Below are the code and all the weights of a small trained network. Each question names an input and a class and asks about switching units off, where a switched-off unit gives its printed mean instead of its output.

import numpy as np


def w(rows, s, z=0):
    codes = np.array(rows[::2]) - 128.0
    scale = np.full(codes.shape[1], s)
    scale[-1] = z or s
    return codes * scale


def norm(h):
    return h / np.sqrt((h * h).mean(-1, keepdims=True) + 1e-5)


def f(y):
    return np.maximum(y, 0)


def log_softmax(a):
    a = a - a.max(-1, keepdims=True)
    return a - np.log(np.exp(a).sum(-1, keepdims=True))


def net(x, mask):
    res = np.array(x, float).reshape(1, 8) / 4 @ E
    u = 0
    for l in range(3):
        y = f(norm(res) @ A[l][:, :-1].T + A[l][:, -1])
        res = res + np.where(mask[u : u + 9], y, B[l][:, -1]) @ B[l][:, :-1]
        u += 9
    return log_softmax(norm(res)[-1] @ U[:, :-1].T + U[:, -1])


A, B = {}, {}
E = w([
[163,114,121,158,93,125,192,186,93],'x0',
[170,109,167,73,127,157,74,34,75],'x1',
[137,188,171,124,254,162,119,225,110],'x2',
[208,56,53,160,61,111,51,127,158],'x3',
[174,30,94,43,227,81,136,146,94],'x4',
[101,144,121,124,78,93,110,188,166],'x5',
[108,53,105,170,145,105,136,15,194],'x6',
[31,147,43,145,134,194,72,122,89],'x7',
],0.0038)
A[0] = w([
[129,88,136,31,178,121,98,253,142,77],'0.n0',
[66,139,59,126,118,145,170,223,16,170],'0.n1',
[118,147,162,51,175,151,6,123,140,173],'0.n2',
[102,219,148,94,57,159,61,35,157,109],'0.n3',
[102,228,201,140,129,145,132,187,172,96],'0.n4',
[179,56,112,167,168,140,57,132,198,114],'0.n5',
[94,137,151,106,103,182,116,64,138,5],'0.n6',
[166,74,143,127,164,48,147,107,172,49],'0.n7',
[239,190,225,127,164,139,160,143,37,121],'0.n8',
],0.0049,0.0028)
B[0] = w([
[182,182,85,122,150,88,71,142,37,227],'0.n0',
[82,195,171,4,70,189,63,75,173,253],'0.n1',
[153,129,93,104,220,92,157,132,72,237],'0.n2',
[125,196,171,141,128,103,100,155,35,219],'0.n3',
[90,88,138,254,68,84,82,152,80,231],'0.n4',
[129,127,50,146,145,133,171,57,156,204],'0.n5',
[94,250,188,164,121,80,73,81,93,150],'0.n6',
[62,166,186,120,104,55,156,95,68,180],'0.n7',
[220,145,51,58,115,222,142,179,169,246],'0.n8',
],0.0045,0.0039)
A[1] = w([
[165,131,228,100,178,157,181,142,86,77],'1.n0',
[116,97,115,113,171,175,169,89,92,161],'1.n1',
[140,91,162,131,129,128,134,80,172,40],'1.n2',
[213,132,172,93,64,87,172,151,122,1],'1.n3',
[124,143,113,88,167,149,93,177,138,83],'1.n4',
[154,106,98,139,111,121,113,103,81,118],'1.n5',
[112,171,196,173,142,141,152,254,141,199],'1.n6',
[115,122,141,142,73,127,87,66,131,184],'1.n7',
[108,152,118,139,60,113,170,144,142,99],'1.n8',
],0.0074,0.0015)
B[1] = w([
[166,145,15,153,135,220,176,253,212,209],'1.n0',
[138,129,192,97,159,132,116,120,224,184],'1.n1',
[90,175,151,35,68,191,94,218,48,154],'1.n2',
[169,73,178,43,143,133,194,112,136,199],'1.n3',
[180,146,95,99,93,137,129,168,78,207],'1.n4',
[93,194,133,206,162,129,170,168,181,182],'1.n5',
[91,195,124,212,108,69,74,21,79,254],'1.n6',
[171,186,105,141,182,158,139,191,86,211],'1.n7',
[157,98,109,90,231,94,113,127,111,187],'1.n8',
],0.0054,0.0049)
A[2] = w([
[150,211,188,147,115,114,142,125,125,153],'2.n0',
[128,123,158,118,123,128,105,143,141,46],'2.n1',
[198,129,165,114,68,2,173,113,130,4],'2.n2',
[151,128,64,167,96,161,204,128,192,48],'2.n3',
[183,127,114,152,27,127,100,136,150,145],'2.n4',
[32,184,160,147,49,153,57,99,105,53],'2.n5',
[174,36,67,187,143,150,106,103,123,126],'2.n6',
[81,132,155,204,72,127,47,141,50,40],'2.n7',
[95,65,178,102,196,81,174,122,164,71],'2.n8',
],0.0068,0.0021)
B[2] = w([
[142,112,73,170,187,124,131,121,82,236],'2.n0',
[93,91,106,137,161,161,140,108,117,128],'2.n1',
[171,95,125,98,150,59,128,124,63,193],'2.n2',
[143,126,134,138,101,122,117,200,182,176],'2.n3',
[144,204,99,98,254,192,87,168,118,190],'2.n4',
[57,115,169,126,54,125,198,127,94,254],'2.n5',
[96,152,126,188,98,120,83,171,186,176],'2.n6',
[96,135,163,189,151,105,189,35,83,235],'2.n7',
[93,89,131,138,139,168,63,24,127,166],'2.n8',
],0.0076,0.0049)
U = w([
[85,59,125,130,165,147,66,5,215,124],'0',
[54,124,162,33,12,174,135,127,125,50],'1',
[190,10,145,96,147,12,145,72,106,125],'2',
[189,16,199,61,91,191,224,139,220,76],'3',
[138,125,84,194,111,108,100,202,226,122],'4',
[205,186,96,62,192,169,119,176,68,196],'5',
[118,66,224,128,82,132,95,140,142,2],'6',
[48,178,154,224,100,110,168,65,36,163],'7',
],0.011,0.0056)

Each question gives the input, the list of numbers given to net, and the class t.
The units are the neurons (one row each of A and B). Each row of codes is followed by its name. A weight is (code - 128) times the scale printed after its matrix; where a second scale follows, it is the last column's (A, B and U).
mask holds one flag per neuron, layer by layer. A switched-off neuron (its flag False) gives its mean, the last column of its row in B, instead of its output. The means were averaged over made-up inputs and are rounded, as every weight is.
A unit's drop is (log p(t) with every unit on - log p(t) with that unit switched off) / (log p(t) with every unit on - log p(t) with every unit switched off).
The circuit of an input: a set's keep is (log p(t) with only the set's units on - log p(t) with every unit switched off) / (log p(t) with every unit on - log p(t) with every unit switched off). Starting from the 12 units with the biggest drops (on a tie, the unit counted first), units are removed one at a time, each time the one whose removal leaves the highest keep (on an exact tie, the one counted first), for as long as the keep stays at least 0.8.
units of the circuit, in order: the units of the circuit, biggest drop first
most important unit: the unit with the biggest drop
k most important neurons: the k neurons with the biggest drops, biggest first
drop when u is switched off: that unit's drop, to one decimal
input [-8,-7,3,6,-6,1,3,-7], class 7: most important unit -> 1.n0
input [6,1,-4,-7,1,2,1,-8], class 3: units of the circuit, in order -> 1.n0; 1.n3
input [6,-1,3,-6,5,-7,6,5], class 0: units of the circuit, in order -> 1.n1; 2.n8
input [1,-6,-2,6,-3,5,-1,-5], class 2: units of the circuit, in order -> 2.n2; 1.n3
input [7,2,-6,-1,3,-7,7,8], class 4: units of the circuit, in order -> 1.n6; 2.n6; 2.n3; 2.n7
input [-4,-5,7,-3,3,-8,6,3], class 0: units of the circuit, in order -> 2.n8; 1.n1; 1.n7
input [-3,-3,4,0,-1,-1,6,7], class 0: 4 most important neurons -> 1.n6; 0.n4; 1.n1; 1.n0
input [7,-7,-5,4,-3,7,2,6], class 4: 3 most important neurons -> 1.n6; 1.n8; 0.n3
input [-7,6,3,7,-6,-4,1,-5], class 5: 3 most important neurons -> 1.n6; 0.n4; 2.n7
input [3,-3,3,-7,5,4,-3,7], class 7: 2 most important neurons -> 1.n6; 0.n4
input [-4,8,-4,2,-6,-8,4,-8], class 5: 2 most important neurons -> 1.n6; 0.n4
input [-1,7,-3,8,3,5,8,4], class 4: 2 most important neurons -> 2.n6; 1.n6
input [-1,5,-7,-6,7,-8,7,2], class 0: 2 most important neurons -> 2.n8; 1.n1
input [6,0,1,-4,7,0,4,-6], class 3: most important neuron -> 1.n0
input [-5,-5,-3,-1,3,-2,1,-2], class 0: 2 most important neurons -> 2.n8; 1.n6
input [4,5,-2,3,0,-5,-6,-6], class 3: 2 most important neurons -> 1.n3; 1.n6
input [8,-2,-3,7,-2,5,-2,-3], class 5: 2 most important neurons -> 2.n4; 0.n2
input [-8,-1,-1,-4,5,-4,2,1], class 0: drop when 2.n8 is switched off -> 0.2
input [4,-1,-7,-3,6,-4,-3,6], class 1: drop when 2.n1 is switched off -> 0.0
input [4,7,-4,6,-2,4,-3,-5], class 5: units of the circuit, in order -> 2.n4
input [2,-4,-2,5,-4,0,1,-1], class 4: drop when 2.n6 is switched off -> 0.1
input [7,3,-6,8,-1,-2,0,-3], class 5: drop when 2.n4 is switched off -> 0.8
